Here is a tiny trained network, its code and every weight. The questions are about switching its units off for an input and a target symbol, where a switched-off unit gives its printed mean instead of its output.

import numpy as np


def w(rows, s, z=0):
    codes = np.array(rows[::2]) - 128.0
    scale = np.full(codes.shape[1], s)
    scale[-1] = z or s
    return codes * scale


def f(y):
    return y / 2 * (1 + np.tanh(0.7978845608 * (y + 0.044715 * y**3)))


def softmax(a):
    e = np.exp(a - a.max(-1, keepdims=True))
    return e / e.sum(-1, keepdims=True)


def log_softmax(a):
    a = a - a.max(-1, keepdims=True)
    return a - np.log(np.exp(a).sum(-1, keepdims=True))


def net(x, mask):
    ids = ['αβηθλμτ'.index(c) for c in x.split()]
    T = len(ids)
    res = E[ids] + P[:T]
    u = 0
    for l in range(3):
        q, k, v = (res @ M[l].T for M in (Q, K, V))
        z = softmax(np.where(np.tri(T) > 0, q @ k.T / 2**0.5, -1e9)) @ v
        res = res + np.where(mask[u], z, O[l][:, -1]) @ O[l][:, :-1]
        u += 1
        y = f(res @ A[l][:, :-1].T + A[l][:, -1])
        res = res + np.where(mask[u : u + 8], y, B[l][:, -1]) @ B[l][:, :-1]
        u += 8
    return log_softmax(res[-1] @ U[:, :-1].T + U[:, -1])


Q, K, V, O, A, B = {}, {}, {}, {}, {}, {}
E = w([
[76,61,135,91,140,186],'α',
[40,98,70,212,151,34],'β',
[201,4,201,88,70,108],'η',
[26,152,84,41,180,109],'θ',
[104,171,220,160,112,177],'λ',
[153,128,62,143,49,110],'μ',
[205,107,102,181,171,59],'τ',
],0.014)
P = w([
[129,92,253,201,237,165],'0',
[140,136,130,131,63,127],'1',
[146,134,123,136,70,132],'2',
[134,143,112,138,83,132],'3',
[143,125,121,140,87,149],'4',
[149,115,118,153,90,138],'5',
[149,113,109,151,109,125],'6',
[143,119,121,156,104,142],'7',
[159,110,106,143,114,155],'8',
[152,124,104,151,116,138],'9',
[136,123,96,161,123,175],'10',
[143,100,93,163,116,120],'11',
[142,138,96,132,115,242],'12',
],0.0065)
Q[0] = w([
[133,168,176,9,197,89],'0.h0',
[152,63,127,178,17,131],'0.h0',
],0.014)
K[0] = w([
[157,107,34,138,9,176],'0.h0',
[123,41,237,175,207,110],'0.h0',
],0.011)
V[0] = w([
[99,46,86,116,141,186],'0.h0',
[188,113,2,126,120,191],'0.h0',
],0.0096)
O[0] = w([
[99,169,204,233,143,90,237],'0.h0',
[149,97,208,164,41,2,1],'0.h0',
],0.0071,0.0037)
A[0] = w([
[118,250,254,211,107,159,241],'0.n0',
[49,125,140,132,110,215,183],'0.n1',
[31,102,62,90,63,123,71],'0.n2',
[133,226,103,133,74,120,133],'0.n3',
[161,185,99,98,103,73,109],'0.n4',
[65,149,89,173,107,47,253],'0.n5',
[117,148,210,129,162,101,16],'0.n6',
[164,111,151,97,84,55,91],'0.n7',
],0.0078,0.0026)
B[0] = w([
[225,11,37,62,188,107,186],'0.n0',
[119,60,111,121,98,2,229],'0.n1',
[160,31,191,34,107,215,195],'0.n2',
[174,65,193,172,177,165,172],'0.n3',
[88,138,156,191,150,129,134],'0.n4',
[203,128,71,20,112,240,254],'0.n5',
[102,84,118,202,146,92,107],'0.n6',
[128,235,71,98,151,119,149],'0.n7',
],0.0073,0.0036)
Q[1] = w([
[106,2,179,71,177,205],'1.h0',
[20,91,172,40,225,173],'1.h0',
],0.0077)
K[1] = w([
[121,196,238,182,191,202],'1.h0',
[134,72,189,102,218,254],'1.h0',
],0.0094)
V[1] = w([
[100,68,189,203,191,254],'1.h0',
[85,192,136,161,137,205],'1.h0',
],0.0088)
O[1] = w([
[161,177,32,96,56,2,227],'1.h0',
[60,1,135,215,69,145,4],'1.h0',
],0.0072,0.0041)
A[1] = w([
[87,23,153,124,162,155,90],'1.n0',
[103,162,140,165,138,255,3],'1.n1',
[117,207,233,132,16,152,86],'1.n2',
[52,189,214,205,102,124,26],'1.n3',
[163,135,139,221,219,94,209],'1.n4',
[66,219,135,196,73,129,4],'1.n5',
[88,150,225,95,123,207,24],'1.n6',
[66,121,162,82,140,42,74],'1.n7',
],0.0082,0.002)
B[1] = w([
[127,163,111,36,150,109,155],'1.n0',
[91,175,48,182,155,120,132],'1.n1',
[140,135,159,125,230,90,115],'1.n2',
[107,157,68,122,150,59,46],'1.n3',
[103,220,131,89,141,172,255],'1.n4',
[98,192,77,146,115,8,1],'1.n5',
[152,172,121,143,82,56,148],'1.n6',
[109,193,159,148,106,146,247],'1.n7',
],0.012,0.00099)
Q[2] = w([
[102,126,165,250,143,80],'2.h0',
[96,94,134,153,197,141],'2.h0',
],0.017)
K[2] = w([
[239,116,96,106,4,206],'2.h0',
[183,95,47,103,136,205],'2.h0',
],0.011)
V[2] = w([
[63,140,112,159,254,51],'2.h0',
[24,77,201,99,156,149],'2.h0',
],0.0076)
O[2] = w([
[132,94,177,135,136,9,237],'2.h0',
[1,223,171,119,87,53,4],'2.h0',
],0.0066,0.0032)
A[2] = w([
[98,8,134,93,14,100,90],'2.n0',
[190,62,217,108,64,160,87],'2.n1',
[172,95,127,254,87,140,199],'2.n2',
[152,98,192,42,183,117,165],'2.n3',
[53,180,60,197,54,187,94],'2.n4',
[164,248,55,180,118,105,252],'2.n5',
[36,141,140,161,61,33,93],'2.n6',
[138,158,184,226,43,116,40],'2.n7',
],0.0086,0.0024)
B[2] = w([
[62,111,151,230,117,132,227],'2.n0',
[176,215,89,141,166,176,233],'2.n1',
[123,84,184,92,1,94,201],'2.n2',
[97,234,160,174,211,64,255],'2.n3',
[221,160,125,51,194,90,159],'2.n4',
[42,39,198,146,64,154,208],'2.n5',
[198,149,76,89,120,153,166],'2.n6',
[141,208,23,58,147,125,117],'2.n7',
],0.0091,0.0057)
U = w([
[111,193,153,122,82,86,145],'α',
[184,123,134,123,79,116,144],'β',
[208,120,213,129,147,68,64],'η',
[131,133,255,50,167,189,199],'θ',
[141,115,97,133,185,118,5],'λ',
[190,214,128,225,93,140,118],'μ',
[91,79,226,187,152,114,244],'τ',
],0.0061,0.0027)

Each question gives the input, a string of symbols that net reads in full, and the target symbol t.
The units are the heads (2 rows each of Q, K, V and O) and the neurons (one row each of A and B). Each row of codes is followed by its name. A weight is (code - 128) times the scale printed after its matrix; where a second scale follows, it is the last column's (O, A, B and U).
mask holds one flag per unit, layer by layer, with each layer's heads first. A switched-off unit (its flag False) gives its mean, the last column of its rows in O or B, instead of its output. The means were averaged over made-up inputs and are rounded, as every weight is.
A unit's drop is (log p(t) with every unit on - log p(t) with that unit switched off) / (log p(t) with every unit on - log p(t) with every unit switched off).
The circuit of an input: a set's keep is (log p(t) with only the set's units on - log p(t) with every unit switched off) / (log p(t) with every unit on - log p(t) with every unit switched off). Starting from the 12 units with the biggest drops (on a tie, the unit counted first), units are removed one at a time, each time the one whose removal leaves the highest keep (on an exact tie, the one counted first), for as long as the keep stays at least 0.8.
circuit, biggest first: the units of the circuit, biggest drop first
unit that matters most: the unit with the biggest drop
top k neurons: the k neurons with the biggest drops, biggest first
top k neurons in layer l: the k neurons of layer l with the biggest drops, biggest first
input λ λ η α β α λ, target η: unit that matters most : 0.n1
input η μ α λ, target β: circuit, biggest first : [1.h0; 0.n0]
input β μ μ β β η μ β η μ μ μ τ, target τ: top 3 neurons : [2.n5; 1.n4; 0.n2]
input λ α μ α μ μ μ η α τ β μ α, target τ: top 3 neurons : [2.n0; 0.n1; 0.n2]
input η μ α μ λ μ η η μ μ μ θ β, target β: circuit, biggest first : [1.h0; 2.n3; 0.n5]
input λ τ μ θ λ θ θ τ μ μ η β, target λ: circuit, biggest first : [0.h0; 2.n2]
input θ μ μ μ β η μ η β λ τ β θ, target α: circuit, biggest first : [2.h0; 0.n1; 1.h0]
input η θ η β, target β: top 2 neurons : [0.n5; 2.n3]
input θ μ μ θ θ λ α, target α: top 3 neurons in layer 0 : [0.n1; 0.n3; 0.n5]
input η β α η λ θ μ η η μ τ, target θ: circuit, biggest first : [1.n4; 2.n5; 0.n1]
input μ μ μ θ θ η μ, target θ: circuit, biggest first : [1.h0; 0.h0]
input τ η μ τ, target θ: top 2 neurons : [1.n4; 0.n2]
input β β α β η μ α μ μ η, target μ: top 3 neurons in layer 2 : [2.n1; 2.n5; 2.n0]
input α η α, target η: unit that matters most : 0.n0
input θ η α, target α: top 3 neurons : [2.n6; 0.n1; 1.n0]
input θ η τ α τ θ μ μ θ λ, target η: circuit, biggest first : [0.n0; 2.h0]
input λ μ β, target λ: top 2 neurons : [0.n1; 0.n0]
input η μ λ μ β η λ, target β: top 2 neurons : [0.n5; 0.n0]
input μ τ λ η μ α β α μ η η μ, target θ: top 2 neurons : [0.n0; 2.n4]
input β μ θ μ α α, target τ: top 2 neurons : [2.n0; 0.n2]
input μ η β α θ τ μ μ τ η β, target θ: top neuron : [0.n1]
